srmd: [ 22 -12 -22 -48 -18  22 -38  -2 -34 -12  53  26 -29  27 -16   1   6 -23
 -21  12  32  33   0   6]
jtrz: [-31  -1 -25  22  30 -42  21 -16   4  38 -35  -1  -2 -11 -11  53  19  61
   2 -22   2 -16  -8 -35]
srmd: [ -1 -34 -22 -29 -51  16  -5  12   9   7 -12 -20 -19 -37 -23 -48  -2 -32
 -35  34 -10 -10 -38   6]
gdhr: [-20  33 -24  18 -28  -5   5  11  27   0  39 -19 -16  24  26   5  19 -11
 -49  -6  79 -23 -24 -48]
jtrz: [ 16   0  -5 -28   0 -29  17  -7   9   6 -21   9  30 -33  16  40 -36  19
  35  14 -32 -19 -15  -7]
srmd: [ 20  16  19 -37 -27  10 -26   8 -15   2  26   0 -46  15 -30   8  14 -22
 -16  -5  10 -30  17  37]
qtjd: [ 27  31  21  14  33   9 -37 -30 -22   9  25  47 -19   2  -5   8  33 -31
   8 -17 -26 -20  20  42]
qtjd: [-11  51  58  -8  21 -20  -6  -1 -36  45 -17  22 -19  -2  -3  25  39  21
   9 -51 -27 -37  -7  32]
lpzc: [ -6  86  71  27   3  40   0  40 -26  -4  22  30 -38   0  13 -60  25 -47
 -30 -32  15 -50  -3 -25]
jtrz: [ 14  -2 -18 -16  33 -24  35  26   0 -17 -13  23  14 -25   1  32 -28  29
  27 -16  -6 -16  -6 -40]
srmd: [  8 -28 -30  -3 -20  -9   4 -31  18  25 -24   0  20 -27  21 -12 -18  20
  -6  21 -34  34 -38 -29]
gsfl: [ 44  12   1 -21  -4  -4  24  22  22 -21  -7  21  12 -53  17 -14 -37 -26
  16   5 -38 -43 -24 -15]
qtjd: [-29  29  43  23  19  22   5  15 -29  -4  -1  14  21  10  24 -34   4  -8
   7  -8   5  19  -2 -13]
srmd: [  4   0  11  11  15  10 -33 -28 -17   2  18   9  -9  30 -12  12  21  -7
   7  -1  -2  18  35  41]
gdhr: [ 14  41  10   4  15   0 -11 -10  -8   9  14  47   7 -39  24  -3  11 -43
   2   3 -20 -44 -30   2]
qtjd: [ 25  -8 -25 -57 -38  -7  -4  22   1  21   7  15 -27 -53  -2 -34  24 -38
 -43 -15 -14 -34 -85  14]
gdhr: [-29   8  -5   1  58  24   4  53 -52 -46  34  43   4   7 -13 -16  18 -33
   3 -14  53   3   2 -15]
gsfl: [-17  -7 -12 -15  -7  -7   0   3   1  -8 -11 -10  -1 -25 -38  39 -21 -12
  18  51   7 -53  23   9]
lpzc: [  6  39 -13  20  -2 -29  14   9  45 -11  32 -22  -9  23  20  47  12  -1
 -12 -25  56 -56  10 -11]
gsfl: [ 27  -3 -31 -34 -25 -21  20  21  25   5   5   0  -8 -29  17  -3  -4  -1
 -24 -20   3 -21 -56 -24]
srmd: [-30  -8   0 -44  11 -18  -3  18 -38   7   4   8  23  -3   0  27  16   1
  14  -6  17   3 -32  34]
srmd: [  8 -41 -83  17  14   9   2 -13  14 -23  29  24  13   0  18 -16  -9  -2
 -25  19  35  59 -27 -72]
lpzc: [ 78   2  -6  -6 -29 -15   6 -21  61  -3   1 -12 -12  -7  19   8 -28   5
   4 -14 -44 -17   9   8]
jtrz: [ -1   0  -3  26  27  23 -17   5 -13 -20  28  14 -17  24 -13 -21  29 -26
 -13 -15  23  12  22  14]
lpzc: [ 16 -23 -11   9  -7  10 -30 -36   2  14   2  -3 -28  13 -28  -3  18  -2
 -11   7 -19  17  25  30]
srmd: [ -1  -1  -1  -9  14  -1 -11 -10 -21   1  15  17  12  18  12  15   3   9
  10  -5   8  31   0   2]
gsfl: [-24  11   6   0  23 -12   0   2 -10  -3 -13   9  16 -32 -20  35  -2 -21
  29  29  -6 -59  12  26]
gdhr: [ -9  -9 -16 -20 -44  18   2  33  22 -43  24 -39  -9   2 -24  -3 -29 -45
 -12  55  53 -40  20   3]
jtrz: [-20  -4  10  -9 -17  -6  11  14  -2  16 -19 -24  -8   2  -8  -5   7  19
 -11 -11   5  -1 -11   1]
lpzc: [ 28  78  72  -5 -59   2 -12 -25  22  23   7 -11   1   3  47  10 -29 -16
   7  19 -25 -48   8   7]
jtrz: [-39  -6  37  -6  -9  13  -7   7 -26   0 -10 -22  29  17   6 -18   1  -7
  15  16   3  27   2  40]
gsfl: [-17  -9   1 -11  26 -36  -1 -12  -5  10 -11  -6  38  -1   7  53  12  14
  37  -7  -8  -8  -3  56]
gdhr: [-13   1   1   5  29  -2  -7 -13 -19  -3  -3  23  25 -12  -1  20  -5  -7
  28  21 -10  -2   9  10]
gdhr: [  9  39  63 -17 -31   7   8  -2  -4   8 -24  -4  17 -13  21   1 -49   6
  31  27 -40 -19  13  -7]
gsfl: [ 34   1  -5  -5 -19  30  17  21  -1 -14   8  15 -35  14   4 -46 -33  27
 -29 -15   5  46   2 -92]
qtjd: [ 20  -8 -11 -10  -9   4  -8  -2  13 -24  22  -4  11   7   7   6 -16 -22
   9  18   8   1  10  16]
qtjd: [-43 -11  -7   2  -5   5  -1  -6 -38  64 -42  19 -28 -37 -19 -46  41  26
 -46 -13 -24  22 -64 -42]
gsfl: [-45   7  -4  29  68  18 -11   9 -54 -12   3  49  -3 -15 -38   3  27 -22
  11  13  17 -17  20 -10]
qtjd: [ -3  13 -10  -1 -11 -12   8  -5   2  29  -4   8 -10  -8  18  -1  10  22
 -24 -18   4   4 -37 -42]
jtrz: [-35 -32  -7 -19 -20 -10 -21 -21 -22  30  -2 -34  -9  50 -20  29  23  45
 -11  -2  28  54  10  26]
jtrz: [ -4   8  43  10  39  -3  28  55   3 -25 -32  -6  14 -42 -16 -33  18 -39
  29 -37 -38 -67  -2  71]
qtjd: [ 27  12   7 -27  -9   1   7  24  -2  -7  11  11 -15  -6   6 -12  -3  -7
  -9 -24  -3 -11 -17  -5]
gsfl: [-32  14   7  15 -13  -4 -15 -11   5  19  -2 -19  -8  -5 -13  10  28 -23
 -13  17  15 -42   0  31]
srmd: [-34  10   2  66  62 -20  23   1  17 -11 -16  -8  32   7   9  24  21  13
  27 -24  12 -19  26   8]
jtrz: [ 54   4 -22 -13 -27  13 -11   6  24  -9  33   6 -56   2 -13 -22   9 -25
 -41 -19   7 -20  -2  -9]
gdhr: [  6  26  40 -32 -12  -2 -23 -15 -25   2  27   9  35  29  42  23 -10  -9
  28   6   1  25  -2  42]
gdhr: [ -5 -51 -13  16  27   2  23  10  -3   0 -50 -14 -17  -5 -48 -17  -4  50
   8 -18 -33  31  28 -14]
gdhr: [ 18  14   9 -27  -6  20 -11  26 -11 -30  27  22  -2 -25  -4 -21  -7 -66
   2  20   2 -40  -9  27]
lpzc: [ 26  -3  18   9  19  33  -7  15  -4 -47  21  16  18   4   9 -41 -16 -47
  21   7 -13  15  24  29]
gsfl: [ -9  30  10 -30  12   8  21  68 -33 -24  37  28   2   8  33 -33  16 -18
 -22 -51  53   7 -54 -32]
lpzc: [-31 -11  28 -19   4  19  -3 -14 -51  16 -46  31  42 -48  -3 -17 -41   2
  40  64 -58  24 -13 -16]
lpzc: [-54  21  -5  10  22 -20  18  29 -14   7  -2  -7  -8   4 -16  35  26  17
 -10 -16  55 -40  -5 -23]
qtjd: [ 32  19  27 -12  11 -12  19  27  14 -30   6 -12  -8  23  -6  34 -22  16
  30 -30   3 -28  46  16]
gdhr: [  2  39  -3  16   6 -34 -27 -62   7  44  30  19  26  25  62  54  33  13
   0 -20   9  13 -27  13]
lpzc: [  1 -39 -31  11  31   1  -6 -23  -1 -16 -15  14  20 -21 -27  20 -20  -4
  33  42 -25   6  30  10]
jtrz: [-23  39   9 -19   7  -2  11  17 -37  10   9  39  10 -12  26  12 -10  10
  -3   2  25  -4 -37 -66]
gsfl: [-16  -9  -6  16 -30  39 -26   0  -1 -12  25 -20 -31  24 -25 -41  15 -39
 -38  31  36   9  21   5]
srmd: [ 37   0 -22 -28 -13  -4 -38 -26  -4   7  38  15 -46  20 -29  40  17  -8
 -15  -1  12 -14  22  26]
srmd: [  1  -7 -39 -19  -7 -20  11  22  19  -6   7  -8 -22 -24 -25  24  10 -12
 -19  -1  27 -55 -18  -3]
qtjd: [-11 -27 -40  37   6   8 -14 -31  25 -16  10  -9  23  -2   0   0  -2 -29
   1  47  12   8  14   8]
qtjd: [-16  25  22  35  32   4  25  26  -9  10 -24  13 -20 -13  -6 -30  23  16
 -13 -45  -8 -17  -7 -35]
lpzc: [-75  10  37 -30   0 -10  18  28 -57  33 -46  -4  16 -20 -17  15  -2  35
  14  13   5  -9 -25 -16]
lpzc: [-13 -43  -2 -38  -3 -13  17  40 -18   8 -24 -30 -19  14 -32 -10  21  40
 -10 -49   3  29 -15  28]
gdhr: [  1  13  38 -14  37  28  13  52 -43 -43  -3  32  -3 -13 -27 -21 -23 -21
  31  -1  -9 -18  31  -3]
gsfl: [  6  17  12 -18 -35 -12  22   6  15  13 -20 -19 -16  -3  -2  24 -36  40
  -1   8  -1 -20   7 -48]
jtrz: [ 23 -16   0 -81  -2 -29  -1  13 -25  -3   4  12  17  -4  -3  55 -22  18
  37  -6 -12   2 -13  40]
[ 10 -21  -2   1  20  -5   9 -12   8 -26 -13   3  52 -10  15  19 -42   2
  52  31 -28  18  21  13] : jtrz
[-21  18   7  46  37  -4   2   1   7   6 -13   8  -1 -26  -9 -10  39 -29
  -1 -15 -10 -51  -2  27] : qtjd
[-58   1  21 -13 -16  -4  -7  -2 -34  44 -28  -6  19 -24   7 -19  28  -4
 -11  12  -8   4 -54  20] : qtjd
[ 12  -6   5  43 -14  11 -32 -41  28  22  12 -18   0  17  27 -50  50 -34
 -29 -19 -22  27 -16  62] : gsfl
[ -7 -34  14  -9 -18   2  11  -6 -14  39 -42 -15   8   6  18 -52   7  53
 -14 -34 -43  86 -42 -11] : gdhr
[-19  17   4  12 -14  -7  -2 -32   8  25 -21   5  30 -36  22  11 -19  -6
  11  48 -23 -21 -20 -20] : gdhr
[-44  23  27  23  -8  20 -23   6 -19   7  26 -17  -9  38   6 -28  49 -30
 -30 -11  46   6  -2  32] : gsfl
[ 32 -12 -34 -29 -27  14 -36 -27  -5   6  37  31  -7 -13  14 -18   6 -41
 -25  25  -4  21 -39   5] : qtjd
[ 18 -46 -41 -25 -56  -3  -1 -21  30   5 -10 -44 -30  20 -33  26 -39  45
 -16  38   9  28  30 -33] : gsfl
[-27   1  17   6  26  17  18  26 -30 -15 -23  18  13 -21 -15 -18 -20   1
  20  17  -8  -1   9 -31] : gdhr
[ 14  -2 -29   6 -11 -13  13 -10  27   0   6  -8  -3  13  15  21 -18  31
 -10  -3  18  14   1 -49] : qtjd
[-13 -26 -37 -60 -44 -32  16  20   9  31 -23 -16   0 -56  -5   3   5   0
 -26   8  -3 -33 -85   1] : srmd
[-53  -8  -4  22  -3 -14   6 -35  -1  22 -29 -21  45   7  15  38 -25  41
  23  50   8  27  10 -31] : gdhr
[ 17   9 -21  -5  11   3   6   2  -8 -14  32  30   7  22  34   5 -16  18
  -6 -14  29  45 -12 -62] : srmd
[ 19  26  17 -12 -12  10  13  28   9 -37  33   2  25  16  47 -15 -28 -23
   7  -4  26   8  -8 -16] : qtjd
[ -1 -12 -40 -19  -6 -24  28  19  18  -1  -9   0  11 -33   9  14 -16  13
  -7   3  12 -17 -42 -43] : srmd
[ 30 -17 -31  13   6  35   0  14   5 -29  20  28 -21 -16  -5 -63  -3 -34
 -29   1  -1  21 -12 -40] : qtjd
[-10 -23 -22  32  15   2 -16 -47  -1  14 -10   0  -6  20 -21  25  -1  33
   5  23  -5  35  41 -17] : qtjd
[  0 -35 -13 -18  -8  23   6   3 -13 -22 -14  11  31 -22   1 -28 -52  -5
  19  54 -20  43  -4 -32] : srmd
[ -6 -13   7 -30  10  -1  30  44 -17 -29 -10  -1  21   1   2   0 -34  21
  24  -6  10  20  -1 -22] : jtrz
[-15 -10 -21   4  16 -13   1  -5 -17  24   3   7 -13  26   3   9  31  44
 -22 -41  22  44 -19 -28] : gsfl
[ 11 -20 -32  13   8 -20  -2 -32  15  30 -16   5  -9 -10  -3  11  17  29
 -11 -16 -23  14 -16  -9] : gsfl
[-12   6   3   2  26   3  -1   9 -14 -16  -3  19  12 -27 -17  11  -4 -29
  22  24  -5 -38  11  15] : gsfl
[  0  -4  17   4  44 -12 -12 -33 -26  10 -17  27  32   0   0  39  -6  22
  52   4 -42  19  26  31] : gdhr
[  9 -23  -4  -6   8  34 -11  17 -18 -43  28   8   6  23  -6 -33 -12 -29
   5  13  17  43  21  10] : gsfl
[  4 -33 -78  -7 -14 -12  -2  -7  23   8  20   3 -13 -17   2  -5  22  -8
 -47   1  31  10 -54 -32] : srmd
[-60 -36 -26  31 -10   8   3 -11  15  -8 -15 -37  51  -9  10 -18  -8 -20
   2  63  23  22 -11   2] : qtjd
[ 15  30  29  51  15  22  -7 -17   5  15  -2  25  -8  -7  27 -59  27 -21
 -17 -30 -36   8 -12  -6] : gsfl

hg_qq: [ 27 -24  18 -42  43  -8 -30 -47  12  39  25  13 -15  -6  31  -4  -6 -49
  23 -20  11  10  -1 -20]
gl_hz: [-20   3 -33  29 -53  12   3  34   1 -34 -24 -28  -3  13 -21 -12  -2  17
   3  21 -30   7 -24  11]
gl_hz: [ 48  -7 -38  46  29  -9 -44   1   6  14 -43 -30 -16  21  51  46   8  28
  57  52  27   8 -16 -46]
fc_dm: [  4  17   6  10  26  26   6  -3  -1  -7  -4  14   5   4  11  24  16  17
 -19  -1 -12   5 -12 -10]
fz_jg: [-42  44  33  13  33  15   3  -7 -16  -8  11   0   8  -6  -3  -4 -10  32
 -11  22 -22  -4  18  39]
dq_tb: [ -7  47  21   6  45  21  25 -12  -5   2   3  46   8 -11 -25   6   1  18
 -30 -12 -30   1  -2 -18]
gl_hz: [ 21  30 -18  86  19  28  -3  25  -6 -14 -42  -7   2  -4  -2  18  -5  42
  24  51  -3  11  -9 -24]
fz_jg: [-48  53   8  13  23 -32  -8   5 -21   6  -4 -31   5  10   2  11 -13  64
  16  48 -15 -19  33  28]
fz_jg: [ -3   2  15 -52   0 -26  27  -9  -1  31  34  17  10 -12 -20  -9   1 -28
 -21 -45 -10  -9  26 -15]
dq_tb: [ -5  -8  11   2   3   4  -6  -9   0 -14  -3  17  -4  -1   0  -9  -5   3
  -7   1  20  -5  -4  23]
gl_hz: [ -5  15  14  45  12  14  18  27 -18 -23 -13  -8  25   3  22  43  22  58
 -27  23  40 -17  25  27]
hg_qq: [  5  -9 -19  20 -29  27  13  14   9 -40 -27  31  -4   7 -24  -5   8   8
 -27 -10  -2   3 -40  -2]
ft_lf: [ 48  -9  -8  19  40  26 -24 -22  13  14 -13  16 -14  -3  25  14   3 -22
  24   4   0  23 -28 -46]
gl_hz: [-55  25 -11 -38 -35 -41  19  11  -6 -14  -2   3   0  18 -39 -12  -3  37
 -26  -8 -26 -26   3  23]
ft_lf: [ 24   9  -3  35  -1   5  33  31  -9   2  -8   0  23 -10  -4  29  17  20
 -16  -3  19  -6  23 -23]
ft_lf: [ 20  26 -33   9   0 -35  19  23  -3  28 -17 -12   7   8 -12  31  10  28
  12   6 -15  -8  13 -60]
fc_dm: [-13   8 -28 -24  -9 -42 -20  -7   5  13 -13 -14 -18  20  -6  -4 -10  13
  28  14 -18  -7  -9 -14]
dq_tb: [-30 -28 -14  13 -13  -9 -59  -3  -1 -46 -33 -42 -18  44  64  26  10  57
  19  59  50 -15 -21  71]
hg_qq: [ -8  -4 -25 -30 -40   1  16  24   3   8  15 -44   9  15   6  16  26 -15
 -11 -21 -49  10  -5 -20]
gl_hz: [ 25 -40  -2  -5  -2   5 -21  -2   5   3   4 -26   0  10  51  26  20 -15
   9   1  36   4   0   4]
ft_lf: [ -7   8   6 -10  17  -9 -11 -12  -2  11   6  -5  -4   2   9   1  -4   3
  10   7  -5  -1   6   2]
ft_lf: [-52  42  18 -20  16  -4   4  -3 -13   2  18 -20   7   8   0   5   1  30
 -13  11 -43  -6  16  29]
hg_qq: [ 67 -33  28  37  76  16 -43 -65  18  -2 -30 105 -35 -28   1 -31 -39 -29
  31   6  90   5 -32 -14]
fz_jg: [-44   9  -5 -75 -24   1  10  -7   6   1  31 -17   0  22  -2   0  21 -16
 -34 -38 -73   5 -19   7]
fc_dm: [  2  27 -16  28 -22 -56  40  37 -15  10 -22  11  16 -11 -52   0 -14  45
   1   9  30 -32  43 -21]
hg_qq: [-26   1  34 -25  23   5 -14 -32  -1  -5  20  21  -7  -6   3 -23 -14  -9
  -9  -5   5  -3   2  41]
fc_dm: [ 13  58  31  34  85  23  30 -19  -9  -8 -21  89  11 -11 -17  36   9  60
 -46  -3  16 -15  -1 -25]
dq_tb: [ 20 -20 -25  -2 -63  -4  25  16  14  10   4  16  -9 -31 -79 -75 -36 -75
  19 -35 -35  19 -14 -37]
fc_dm: [ -5 -21 -22 -24 -33  -4 -16   8   6   8  10 -51  -4  16  23   3  11 -23
  17   0 -26  12  -8  -3]
ft_lf: [-48  39 -24 -63  16 -42 -41 -36   8  26   3 -23 -33  32  -3 -14 -18  10
  37  18 -85   5 -27 -14]
hg_qq: [ 18  -8  -4  32   3  19   0  -4   7 -33 -33  52 -10  -2 -19  -8  -6  14
 -13   2  30  -3 -32   0]
fz_jg: [ 46 -27 -19  -2 -18  -3  10   9  10  25   4  -3   2 -12  -6  -3   3 -46
  14 -25   3  13   0 -50]
dq_tb: [  7  -3 -18  -1  -2 -23 -10  19  -7  22   2 -62  11  19  47  48  24  21
  20  21   6  -5  25 -14]
hg_qq: [-10  -1 -32  -3 -49  17  26  30   6 -35 -18   0   6  21 -17  15  28  18
 -39 -18 -29   0 -34  -8]
fz_jg: [-11  31  38 -19  36 -65  26 -10 -20  41  22  27  16 -24 -27  -6 -22  21
  -3  -8  43 -38  73   5]
dq_tb: [-24  12  74 -36  99  68 -19 -74   3 -32  24  82  -6   5  47  22  21  11
 -67 -25  10   2 -34  56]
ft_lf: [ 32 -21  26  43  26  84  -2  -8   6 -30   0  28   5 -17  24   5  13 -27
 -22  -8  15  27 -28  11]
fc_dm: [  8 -27  21  23 -35  -6  24  21  -8  -4  13   2  16 -33 -28 -37 -21 -28
  -1 -10  50  -9  39  30]
gl_hz: [-11 -11   8  -4 -32  32  15   6   5 -14  18   4   2 -17 -30 -42 -10 -44
 -13 -23 -31  17 -12  16]
hg_qq: [-16  14  18  29  11   2   0   0  -9 -18 -10  17   1  -9 -14 -15 -18  25
  -1  21  22 -10  10  32]
dq_tb: [-16  26 -16   8   2  16  -5   0   4 -14 -16   4 -10  12 -13  -2  -1  17
   0  12 -46  10 -31 -10]
fz_jg: [  2  -9  -9  -1 -15  49  -3   3  10 -16   5 -12  -3   5   8  -3  14 -29
 -10 -12 -46  28 -37  -6]
fz_jg: [-20 -23  -4 -13 -18  46 -17 -12  13 -51 -10  14 -13  23  17  -1  18  -1
 -32  -8 -12  11 -57  38]
dq_tb: [ 26 -55  23 -23 -12 -19  -1  -4   0  21  30 -11  10 -16  27  -3   3 -45
   4 -25  68  -9  39  18]
ft_lf: [-13  35   5 -17  61  22 -37 -41   6  18   6  -5 -20  13  28   9  -3   1
  22  19 -64  24 -29 -17]
fc_dm: [ 15 -33  13 -29   6  48 -10 -10   9   7  36 -31   7   3  55  23  33 -51
 -14 -28 -20  27 -12   0]
gl_hz: [ -1   2  -6  20   1  -9  -2  17  -9 -12 -17 -19  10  17  29  40  20  47
  -6  23  32 -16  11  12]
fc_dm: [ -2 -19 -14 -32  -7  18 -25  -9  10   5  14 -41  -8  21  42  16  21 -26
   8  -5 -38  21 -25  -5]
[ 11   3  15  56  12  34  12  25 -13 -22 -11 -10  22  -5  26  35  19  34
 -17  22  37  -3  17  20] : gl_hz
[-10 -28  38  -5  11  16 -13 -31   3 -35   2  55 -10 -11  -3 -32 -16  -9
 -23 -10  58 -11 -11  61] : dq_tb
[-34   0  25 -10   7  50 -16 -22   4 -32  15   7  -8   2   8 -23  -3 -15
 -19  -2 -32  17 -31  50] : ft_lf
[-19  19  30  29  41  11 -23 -40   1 -33 -25  76 -25 -15 -36 -50 -46  20
   5  25  27  -7 -24  42] : fc_dm
[ -5   6 -37  28 -12 -43 -29  18  -5  -3 -39 -41 -11  27  18  23  -4  56
  42  56  22 -16   3  -1] : fz_jg
[-10 -28 -45  20 -78 -13 -18  21  12 -32 -33 -14 -26   6 -45 -60 -34 -17
  36  21  -9   7 -37  13] : dq_tb
[-25  27  18  11  35  23  -7 -20  -2 -31 -15  40  -7   8  -3   3  -2  39
 -24  13  -3  -5 -23  28] : dq_tb
[  4 -34   9 -27 -18 -18 -12 -12   4  15  21 -10  -6 -11   2 -30 -15 -44
  18 -13  20   1  14  15] : fc_dm
[ 85 -42  12  96  39  85 -25   9   4  -3 -11 -24  10 -25  71  34  16 -35
  32  30  52  41  -5 -20] : gl_hz
[-18  -3 -36  -1 -52 -44  -7  24  -1   1 -15 -39  -9  12 -22 -20 -16  10
  32  22  -9  -9   5   2] : fc_dm
[ 20 -23 -49  -8 -37  12 -16  -3  25 -16 -29  14 -28  17 -21 -21  -2 -29
  14 -12 -37  22 -68 -40] : ft_lf
[ 38  -8  -3  36  22  67  -5  -5  12 -18 -14  23  -4  -5  15  12  14 -20
  -8  -5 -15  31 -44 -28] : ft_lf
[-17  41 -20 -21  32 -72 -22 -31   2  18 -33  43 -30  17 -35 -11 -32  49
  29  24  -2 -27 -10 -26] : fc_dm
[ 59  -7 -53  34 -15 -17  12  36   5  21 -33 -21   6  10   8  46  23  13
  22   7   9   3  -3 -81] : hg_qq
[ 26 -33  -6 -37  -8  13 -14 -16  16  32  31 -23  -8  -8  17 -16   2 -78
  22 -30 -33  30 -12 -32] : hg_qq
[  3  -8 -52  24 -52 -43 -12  45  -5  10 -24 -79   1  21  12  18   3  25
  47  42   1  -5  16 -16] : dq_tb
[-18  14  18 -16  11  -2   9  -7  -5   4  15   9   5  -5  -7  -5  -2   3
 -15  -9  -9  -6  12  13] : fz_jg
[ 28 -27   4  -3  -8  39   9  -5  12  -5  11  21   0 -14  -3 -12   8 -50
 -16 -34  -6  21 -23 -16] : fz_jg
[-18  12 -19  50 -61  20  27  57 -11 -19  -6 -50  17 -12 -34 -22  -8   3
   6  21 -36  11  12  12] : hg_qq
[-72  85  50  -9  54 -14  26   7 -37  21  38 -38  35   0  15  38  10  71
 -28  25 -38 -23  73  43] : ft_lf
[-43  43 -22  30 -37 -16  38  55 -20 -35 -28 -23  24  23 -21  36  22  91
 -37  25  -8 -29  16  21] : hg_qq
[-44 -16  -7 -26 -68 -15  13  17   0 -33   3  -4  -1   7 -36 -38  -8  -2
 -23 -15  -5 -14  -6  49] : ft_lf
[-14  14  -5  13  16  41 -19  -9   5 -27 -14  -1 -10  17  18  11  10  17
  -6  18 -36  17 -41   9] : fc_dm
[ 14 -15 -24 -14 -24   0   0   8   9   9   1 -19  -3   8   3   4  10 -23
   7 -13 -22  11 -14 -28] : fz_jg
[ 33  -4  26  17  35  40   1 -21   5  18  18  27  -1 -34  -7 -25 -16 -53
  10 -15  -7  26  -1 -21] : gl_hz
[ 29  20   1  68  16  80   5  20   0   8   7 -35  10 -29   2  -9  -5 -40
  26  19 -66  53 -10 -35] : fz_jg
[-17  13   7  11   7  17  -3 -12   2 -28 -14  37 -10   0 -23 -21 -13  14
 -13   5  -7  -1 -25  19] : dq_tb
[  8 -20   1  -1  -1  17 -15 -13   9 -10  -2  11 -11  -1   5 -14  -5 -22
   5  -4   5  10 -21   6] : ft_lf
[-26  25 -51 -26 -14 -65 -31  -5   6  12 -31 -22 -29  37 -14  -1 -15  39
  42  33 -38 -12 -22 -26] : fc_dm
